Each row has a class, written as a number after it.
[ 119  -85    7 -304   50  -22  105   94  245  -84  100  -76  304  196
 -107 -130  249  136   92 -135   96 -131 -104   29 -201 -184 -343  121
  -81 -222  202   -9  -76 -161   94  -88 -128  199   88  109  269 -135] => 8
[ -87   77  -91  135  -55   92    7 -131  162  -22  -21 -262   48  129
  188  152  231 -143  451   17   37 -216 -138 -123  159  318  165 -229
  -79   35  -83   33   10  215   11  137  -66 -301 -156   26  115   -6] => 8
[ -65  268 -289 -107   -4  108 -102   72 -310  166   11 -345 -394   63
  270  152  197   30  264  -55 -125 -200  -27  -50  169  381  388 -209
 -179  154 -244  -44   63   57  -85   63    3 -298  -28   51   54   -4] => 9
[ -91 -189  251   26  -99  108   55 -131 -186 -168   15  149   33   58
  128  114 -272  155  196  -30  189   27   54 -155   63  -87    4  121
  152  157  136 -109   19  -76  170 -130  -81   36 -170   19  -81    9] => 5
[  66    9   56  -45   77   43   47  156  -41 -138 -116   61  281   70
  -28 -148  -33  137  -86  -94   53 -135   83   27 -149  -82 -179  115
  -19  -69  275 -120    9 -168    4 -129 -319  198   99   81  167 -139] => 2
[  71  204 -202   27   49  -20   27  186  286   44 -102 -338  303  102
    2 -102  482 -113  166  -92 -106 -383  -93   25 -132  253  -76 -168
 -182 -197   79  -33   17  148 -140  147 -235  -32   80  107  416 -112] => 7
[-147  172   49  313  -25   25   -5  -80 -208   -2    5  -22  -39   19
  240   67 -515  -25  369  173  157   91 -181  -93   11  -15  109 -298
    9  152  107  -82   12  -66   37  -94 -235   31   19   16   22   30] => 0
[  40  -82   -3 -182  -96  126 -106  -74 -220  -46  138   64 -434  106
  133  185  237  147  111  -11  -22   54  109   -7  212  129  190  117
   23   69 -217   69  -67   -4   51   40  200 -249 -215   82  -36  -20] => 9
[  71   60  -45 -219   -9   15  -47  -29  -58  114  236 -114 -222  267
   76   87  162   23  396  -68   45  -50 -122  -21   52   15   32  -37
 -129  -69  -80   -2  -57  -69   79  -45  124  -81  -14  158  -27  -40] => 7
[  -6  -75  109 -105   19   44   54   30  -93 -168  -81  -13  308   36
  -13  -66  -49  207   -5  -44   93 -106   67  -90  -95  -80 -181  155
   31   -2  205 -213   36 -141   80 -121 -281  180  -59   35  141  -78] => 10
[  44 -127   18 -473  -45  201    2   29 -216 -122   16 -103 -116  123
  112  143  469  231   86 -329  -91 -377  240 -110  191  223  164  315
  -39   76  -70 -126   68    0  108  -13  -30 -194 -261   78   57 -148] => 7
[ -42   67  -81    8  -17   51  -44   -9 -164   18  -31  -92 -104   31
  175   65 -121   55  150   45   56  -55  -12  -96   86   94  186 -108
  -31  105  -16  -14   50  -51   -6  -42 -114  -82    4   33    0   -3] => 6
[ -42 -126   68  -15  -63    4   79  -74   68  -89  -51  167   95 -132
    2 -103 -152   26 -187  -14  -34  -14   88    4  -41  -94  -74   37
   89  121  164   67    8 -113    0  -50  -53  137  -43  -35   16  -22] => 3
[ -87   13    5   77  -93   61   24 -139  137   26   -1 -180  -13   33
   98   95  114  -79  322   22   47 -106  -90 -128  105  187   66 -116
  -50   75  -33   66  -24  173    1   60   62 -230  -76   31   39   39] => 2
[-145  224    0  631    4 -232   46 -234  140   12   68   -1  234  220
    9  -74 -899 -263  512  470  396  389 -629  -65 -178 -311 -214 -625
  -13  -32  326  -32 -142 -125  -30  -52 -276  311  306   49  118   74] => 9
[ 212  -51  -27 -352   96  101   12  304   -4 -122 -224  -91  367   66
  -58 -133  463  287 -182 -236  -58 -385  273   53  -63   96 -169  290
 -102 -191  194 -105  108 -116  -10  -61 -279  131  -18  116  303 -188] => 2
[   1  111 -122   92  -66   27   44  -15  191   36    7 -298  115  125
  112   23  183  -80  376   31   -8 -226 -172 -108   76  223   46 -132
 -132  -25    0   28    9  219  -17   94 -101 -169  -57  117  221   -6] => 9
[-146   25   97  201 -109  -19  -15 -344  -55   48  250   78 -323  175
  137  145 -534 -100  508  165  263  274 -286 -151   89 -140  121 -260
   78  160   -9   10 -156  -88  108  -62  204  -95  -35  -41 -183   89] => 8
[ 133  187 -184   25   98  -48  -97  211  -21  -60  -31  -56  -69   78
  -71  -97  272  -46  -67   46  -34   97   31  233 -159  144  -56 -264
 -140 -159   71   64  -28 -179 -229   63 -127   74  185  212  323 -132] => 5
[  60  104   16  143   63 -159   93   22   84  -50   85  164  116   -2
 -172 -132 -252  -97  -38  -97  124   99  -10   -4 -242 -277 -124 -127
   34 -189   95  -91  -96 -106   -5   14  -81  206   71 -101  158   23] => 1
[ 100  -91  136  -18   -9   50 -103  -30 -135  -83   79  262 -193   94
   49   33   -8   28   63   43  106  255  165   77   16 -106  -66   53
   31  -56   -3   14 -100 -116   50  -50   91   -1 -126  109  -70  -47] => 3
[  -3   79  -96   90   20  -72   66  110  225    3 -182  -15  305 -150
  -99 -316  -93   -6 -279  113 -118  -75   21  124 -311  -64 -232 -148
  -18    7  279  -45   31 -186 -223   -9 -274  343  240   39  259  -95] => 3
[ -53  241 -182   51    7  -38  -18   -4  121  155  195 -243 -120  240
   92   25  -65 -156  388   77  100  -28 -300   -3  -88   26   -2 -321
 -179   24   60   35  -64  -65  -99  -21   28  -45  225  138  142  -32] => 7
[  77 -176  261  -14    7   40  -15  -35  -80 -192  134  338   29  140
   20   42   39   80  125  -48  160  205  138   75  -66 -237 -207  126
   64 -128   62   52  -79 -117  226  -82   -1   87 -203   98   12  -63] => 6
[  49   77  -96   47 -102  126  -81  -30  139   75   24 -284  -77  138
  173  166  472 -111  410  -59   11 -320   51  -58  233  430  269 -112
 -115   56 -199  -35   65  260  -26  220   82 -363 -190  102  113    4] => 4
[ -15  -83   49 -220   67   93   82  130 -122  -97 -101  -40  255   74
    4  -23  166  206   -2 -195   -5 -245  156   -7  -37  -21  -87  200
  -71  -30  136 -145   66 -126  121 -128 -193   94  -92   13   87 -128] => 4
[ 125  153  -99   36   50  -55  -35  132   71   -9    7   24   36   45
 -115 -140   85    4  -87   84  -32  138  -18  161 -220  -22 -176 -203
  -51 -125  105   34  -21 -155 -153   57 -143  188  143  148  281 -121] => 0
[ -27 -198  208   31   92   45  142  -15   15 -275 -153  217  627  -32
 -128 -169 -194  165 -134  -90  162 -100  135  -83 -286 -279 -299  228
  151  -46  388 -117  -10 -141   59 -196 -430  343  -22 -103  163  -75] => 7
[  58  435 -266  311   90  -78 -170  138  -69  120   20 -191 -261   58
  184  -53  -70 -193  219  311    0  182 -239  193 -136  254   68 -571
 -187 -105  -69  162   35  -93 -279  101 -107  -30  285  269  281   28] => 2
[ -77 -467  385    6  -47   68  267 -236  336 -388  -88  320  724  -71
 -166 -113 -137  143   52 -120  213 -111  123 -198 -209 -353 -402  413
  285  -74  415  -20   -7   14  170 -113 -302  271 -227 -159   97 -108] => 7
[  70  641 -484  128  186 -206  -71  375  -29  219   28 -468 -242  -30
   98 -136  250 -302   22   17 -169 -169 -238  247 -202  259  122 -690
 -409 -205  -75  -30   38  -26 -358  235 -162  -17  465  117  462  -23] => 4
[ -83 -114  192  103  -21  -69   95 -195  128  -65  153  222  158  150
  -54    2 -480   68  279   86  265  250 -175  -81 -105 -435 -276   35
   75   16  258  -69 -139 -175  168 -154  -32  249   33  -74  -10  -23] => 1
[ 176 -123   83 -151   60  -80  160  125   46 -202  -26  220  240  -19
 -261 -171  217  124 -327 -301   15  -98  186   39 -207 -230 -218  198
   62 -328   89 -125  -85  -82   88   17  -62  206  -68 -108  161  -83] => 4
[-107  134  -63  427  -63 -137   38 -165  -47   55   49   96 -202  -77
   87   26 -579 -173  105  168  171  262 -150 -135  -43 -103  214 -392
   96   65  -48   87  -45  -52  -78   11   12  -22   54  -97  -70  146] => 6
[-200 -118  154  374 -131   12   36 -288 -163  -16   -9  268  -88 -125
  187   24 -634  -36  132  259  101  284  -83 -104   48 -170   18 -134
  171  251   76   27  -62 -116   46 -105   -7   80  -82  -62 -288   56] => 0
[ -40   97 -130  -77  -48  -37  -36 -102   30   23  145 -266 -134  240
  110  112   51   20  425   41  122 -113 -297 -122   64  112   37 -253
 -152  -25  -46   28  -36  -62  -13    5  -14 -102   12   94  130    0] => 9
[  54  347 -289  -20   13   68 -137  149 -227  127  -62 -379 -278  143
  352   84  203   13  324   13 -104 -297  -96  -24  151  451  356 -283
 -240   23 -187  -34   88   55  -59   50 -112 -257   10  176  195   -3] => 6
[ 277  260 -196 -149  107 -112   12  334    0    8  101  -95  -97   73
  -89 -102  441  -82 -177 -324  -88 -274   67   63 -120   62   27  -78
 -134 -393 -139  -70  -64   15  -56  129  -37  -51   67   34  291  -26] => 10
[  70  246 -215 -138   50  -69   -9   76  106  163  160 -338   51  293
  -14  -38  162   30  282   19   -8 -189 -277  -24 -128   68  -48 -229
 -208 -134   25   29  -47  -94  -42    6  -57   33  171  144  337  -12] => 6
[  16  291 -325    7   72  -78  -11  194   29  130  -91 -245  -18 -126
   85 -212  152  -61 -134   95 -266 -174  -73  211 -148  205   45 -285
 -210   14   11   15   63 -138 -241   94 -173  104  238   67  256  -76] => 4
[-212  -15   28  225 -134   14   26 -230  -90   77  -19   90 -223  -98
  259   19 -371  -52  169  215    3  169 -107  -47   51    7   95 -240
   76  242   20   54  -28 -116    8  -39   65   15  -41   28 -208   30] => 2
[   4   21    3  -32    2  -38   48 -103  180  -18  127  -68  135  253
 -105  -36  -82  -18  234   10  172  -56 -149 -103  -95 -102 -147  -56
  -56  -61  180  -45  -67 -104  -25  -43  -69   73  112   68  114  -66] => 2
[  94   65 -224 -152   44   61   61  169  419 -100 -169 -401  410   92
  -63  -85  683 -101   50 -156  -89 -513   19   12  -38  332  -87  -93
 -220 -149   89   59   95  232 -152  180 -225 -123   -3  117  453 -114] => 9
[  62  122 -135   71   78   10   50  102  274   -4  -41 -236  328   86
  -26  -80  311 -112  135  -42   30 -173  -17  -29 -127  158  -82  -69
 -105 -101  121   24    6  164 -121   88 -174  -42   30   68  357  -41] => 10
[ 267   77 -103 -283   45  -29   25  305   30  -54   37   40  -84   14
 -144  -90  512   47 -241 -373  -86 -232  251  102  -72   54   27   77
  -66 -336  -93  -29  -23  -20  -30  104   27  -19  -54   26  261 -123] => 3
[-101  320 -289  106  -38  -44  -90   78 -136  142  -20 -120 -411  -74
  224  -17    3 -198   36   83 -211  -83  -92  161   70  259  298 -474
 -178  202  -87  122  -27 -124 -202   83   61 -131  106   15   39  -43] => 6
[-199 -133   73   61 -133   51   73 -189  -79   24   32  174 -189 -152
  211   35 -268   11   82   64  -68  117    2  -11   48  -61   91  -39
  136  259   38   58  -19  -96   97  -74  131   42 -118  -49 -245   31] => 5
[-178  -16   88  150  -39   74   31 -177   94 -107   12 -144  140  116
  183  147   44  -64  485   71  109 -221 -140 -190  104  183   46  -63
  -35   40  -44   23   11  240   52   62  -58 -229 -227  -72  104   52] => 1
[  10   24  -26   57   39  -73   15  -12   89  -33  142  -35    1  139
   13   12 -117  -54  250   27  202   68 -165  -21  -64 -117  -73 -177
  -47 -145  110   25  -61 -113   -6  -40  -47   69  140   44   87  -29] => 5
[  -5  190 -157 -339   -5   41  -79  -94 -119  144  385 -294 -491  312
  161  247  320  -38  503 -175    1 -218 -169 -120  198  207  293 -117
 -234  -20 -299   -4 -125   94  148   18  279 -397  -89   30  -20   37] => 5
[-165 -320  319   84 -127   91   92 -260  -12 -184   39  470   36 -127
    8   -5 -386    9  -94    3   97  181  142  -65  -19 -311 -107  129
  280  193  112   -8  -83 -109  209 -115   35  116 -238 -118 -336  -27] => 0
[ -42  -14   79   88  -47  -73   95 -125  -86  -72  119  156  -95   57
   -8   49 -144  -51  119 -123   85   71  -56  -86  -65 -153   10  -57
   94 -111  -40  -32 -104  -11  120  -13   94   -3 -140  -83  -32   67] => 7
[-102 -421  429  109  -67   88   87 -372  -98 -231   98  574   83   36
   10   40 -394  183   84  118  266  429  132 -121  -75 -401 -242  263
  311   38  110   71 -134 -140  275 -192   60  158 -289  -35 -282    4] => 1
[-272   96 -139  226 -145    4   12 -235   -8  103    0  -44 -264 -158
  242   40 -385 -138  181  216  -74   94 -225  -46   81   91  179 -404
   28  336   13  178   -3  -42  -61    1   81  -79   15  -44 -137   79] => 9
[-100  452 -153  563   -1 -166  -81 -105  -81  277  187 -230 -249  214
  217   44 -635 -279  580  429  222  336 -598   -1  -43  -11   92 -696
 -168   24  -27  -38 -142  -45 -100    0   -2    9  337  121   12  116] => 0
[  -3  103 -145 -166  -42  159  -84  107 -275  -39  -76 -185 -167  125
  215  175  276  120  175 -126  -61 -303  114  -52  237  306  274  -13
 -116  100 -131 -112   51   14   23   28  -88 -257 -207   41   75  -69] => 9
[ 127 -103  124 -226   99   70   10   94  -58 -176   39  190   52   49
  -71  -48  250   64  -51 -107   14   65  145  187 -113 -115 -188  188
  -42 -174   36   78 -125 -142   89  -45    0   36  -65   74  118 -129] => 4
[ -69 -276  122 -186 -122  203   96 -191  179  -90   25  -83  136  117
   65  175  449   18  339 -219   42 -258  142 -212  146  196   69  284
   72   63  -94   90    5  287  158   44  118 -316 -396   -2    7  -25] => 7
[ 105 -135  152  -81   52  116   78  125 -125 -287 -202  208  355   46
  -16 -111  -10  209 -159 -128   91 -126  244    8 -115 -129 -210  253
   38  -65  266 -120    5 -147   86 -170 -318  170  -92   62  160 -168] => 7
[  45 -509  411 -216    7   95  150  -91   18 -363    2  579  385   51
 -317  -91    7  268 -165 -271  280   59  321  -96 -212 -511 -342  620
  308 -247  180  -66 -202  -76  269 -176   15  171 -311 -194 -118 -105] => 9
[  65 -142   32 -231   15   51   92   51   89 -155 -118  162  142  -93
  -50 -177  228   73 -270 -146 -173 -196  226  121 -102  -43 -115  226
   15  -22  110  -56  -21 -109   28    5 -104  140  -83  -23   73 -163] => 4
[  17  109   46  281  104 -100  -33  104  -59  -61    1  203    3   47
    6 -109 -141  -84   60  185  138  295  -64  216 -254 -193 -220 -293
  -55 -197  132   74 -119 -243  -88  -18 -133  191  141  109  157  -83] => 4
[ -99 -146  164  -36   42   14   95 -152  130 -164  189   69  272  200
  -39   22  -90   43  337  -26  269  -14 -126  -73 -171 -264 -253   42
   -7  -91  228  -13 -122 -172  127 -137 -105  125  -16   -6  110  -60] => 4
[-122  145 -114  401  -90   40  -29 -201  122  133  -28 -193  -76   34
  185  108 -201 -236  465  255  119   33 -219 -149  144  263  236 -354
   -1  172  -85   91   31  207 -112  113   16 -262   -1   61  -52  103] => 10
[  54  204 -197 -232   16   36 -146   45  -47  168  265 -377 -457  262
  168  152  405  -85  412  -72   -6 -174 -172   17  146  296  247 -219
 -254  -54 -301   29  -69   28   -6   76  206 -338   57  167   63   21] => 4
[ 251  -67   55 -234  104 -116  160  248  182 -173  -40  180  362   45
 -337 -309  286  121 -479 -341  -11 -103  213   82 -367 -292 -365  190
   -2 -387  202 -106  -97 -151   68  -47 -158  332   59    1  284 -173] => 6
[  94  285 -162   49   59 -133   48  108  218   27  101 -163  120  231
  -55 -127  -86 -154  128   40  100  -87 -311   68 -163  -72 -189 -350
 -221 -161  217  -41  -83 -145 -109    9 -209  160  353  150  294 -131] => 3
[-187   82   21  217 -122  149  -28 -182 -408   69   14  -63 -415   93
  441  279 -381   -1  450  131  104   42 -127 -150  329  229  441 -206
   19  346 -147  -25   20  -15   90  -43   27 -283 -136   53 -223   56] => 4
[  16   18   34 -162   34   42   53  109   -3 -123  -54  -39  204   72
   -8  -62   51  146    4 -124   52 -185  100  -25 -114  -73 -117   85
  -52  -20  171 -182   41 -126   61  -75 -244  107  -38   24  211 -124] => 8
[  88  178 -116   74   46 -176  110  104   80  -59  -15  -18  147  -10
 -221 -143  -46  -70 -194  -98   12  -62  -83  -83 -204  -68  -77 -150
   19 -249   32  -65  -57    5  -82   79 -108   96   49  -91  257   31] => 10
[  28  -83   -5 -274  -29   84   57  -26    6  -36   19  147  -22 -129
  -14 -123   74   57 -200 -102 -166 -121  230   34  -57  -31   -6  153
   40   58   26  -29   22 -104   23  -20   -4   89  -96   -1  -54 -116] => 3
[ 120   82   59  302  -28   25 -155   51  -56   14   33  161 -155  123
   40    1 -124  -56   62  239  141  338   27  180  -49  -21  -82 -193
    4   13   -8   48  -17  -97  -73   18  -11   47   92  260   19  -23] => 9
[ 160  159 -176 -217  186 -151   78  234  262  -93   52 -160  359  180
 -286 -241  304  -21  -63 -143    5 -161 -100  129 -337 -147 -370 -110
 -252 -372  292  -51  -89 -174  -97  -31 -257  248  292  106  425 -180] => 5
[   5   21  -32  145  -35   34  -13  -14  210  -25  -63 -137  136   66
   93   19  162  -77  293   42   74 -146  -35  -92   44  197   24 -143
  -49  -13  -18   68   36  130  -56   98 -151 -130  -86   94  187   -6] => 1
[  41 -325  209 -160  -44  143  128  -37  246 -299  -57   77  420   73
  -76   52  418   84   69 -273  125 -345  256 -163   18   38 -107  328
   95 -102  121  -13    3  131  117   10 -163  -86 -304  -47  123 -116] => 5
[  38   -7   96  206   19  -31   16  -72   87 -114   15  189  120   36
  -84 -117 -199    5  -63  161  137  289   -6   87 -219 -168 -218 -144
   73  -47  190   92  -67 -143  -40  -71 -143  203   99   88  148  -42] => 0
[-125  158   33  533  -45 -105   21 -169   30   10  -42  195   69 -144
  112 -189 -714 -177   68  348   49  254 -218   82 -205 -138  -67 -389
  100  199  116  -62  -42 -175  -95    0 -199  282  159  -33  -47   82] => 1
[-256  -33   89  229  -39   25  142 -156  -47  -78  -73  -38  160   21
  221   41 -418   97  271  100  165   67 -195 -178  -41  -69  -23 -125
   67  178  195  -52   35  -47  129 -136 -246   88  -54  -24   81   -9] => 8
[  42  491 -342  145   85 -245   46  177  100  126   82 -265  -39   -5
  -67 -198  -74 -179  -16   -6  -48  -72 -263   65 -321   57   59 -518
 -164 -206  -34  -70  -30 -110 -197  112 -197  131  286   -9  420    6] => 8
[ -44 -338  222 -180 -128  163  126 -134  293 -164  -18    4  315   40
  -31   73  350  102  105 -205   86 -231  205 -182   61   34 -128  323
  105    1   52  -23    7  192  183   23   48 -117 -344  -30   72  -64] => 3
[ 201  324 -205  198   67 -183   38  200  144   60   -3  -92   56   41
 -151 -199   31 -121 -135  -66   12  -30  -51   86 -235  -18  -25 -339
 -103 -290   25  -88  -73  -36 -148  101 -140  143  209   16  369  -24] => 0
[ -23  -49  127  309  -22  -98  102 -175  -62  -91  125  191  -61  -22
    1   20 -367  -79  142   39  205  294  -93 -109  -95 -228    9 -143
  157 -176  -66  -43 -167   25  133  -18   68   33  -74 -107  -64  163] => 5
[ -21 -105  148  119   28  -66  112 -144  196  -87   92  128  300  154
  -84 -151 -389   74  221  113  234  202 -194  -80 -267 -344 -354   82
   50  -94  246  -58 -126 -139   83 -172 -105  275   93   39   75   -8] => 1
[ -66   77  -42   83 -108  127  -15 -160  117  117  131 -272  -76  209
  240  212  159 -100  520   27   39 -211  -87 -219  211  301  218  -84
  -75   88 -137  -39   32  288   62  118   76 -326 -208   99   62   35] => 3
[-162 -155   97  157 -246  174   26 -368   -2    7  -18  -66 -152   58
  283  271 -120  -48  482  110   76  -34  -78 -279  345  292  267   -4
  130  306 -143  110   87  301  136   58  184 -352 -340   59 -173   92] => 7
[   5  140 -203   63  -20  -10   -1    8   54    0  -90  -25  -19  -98
   56 -124  -42  -48 -174   87 -191  -99  -35   78  -28  120   61 -201
  -30  119   97   72   -1  -66 -137   32  -79   49   79    8  153  -28] => 7
[   9 -423  364 -326 -100  130  124 -178  109 -135  171  304  167  198
 -149   59   67  229  144 -259  195   25  151 -143   -3 -342 -274  502
  209  -14  156  -32 -150 -114  351 -206  173   64 -266  -40 -195  -93] => 10
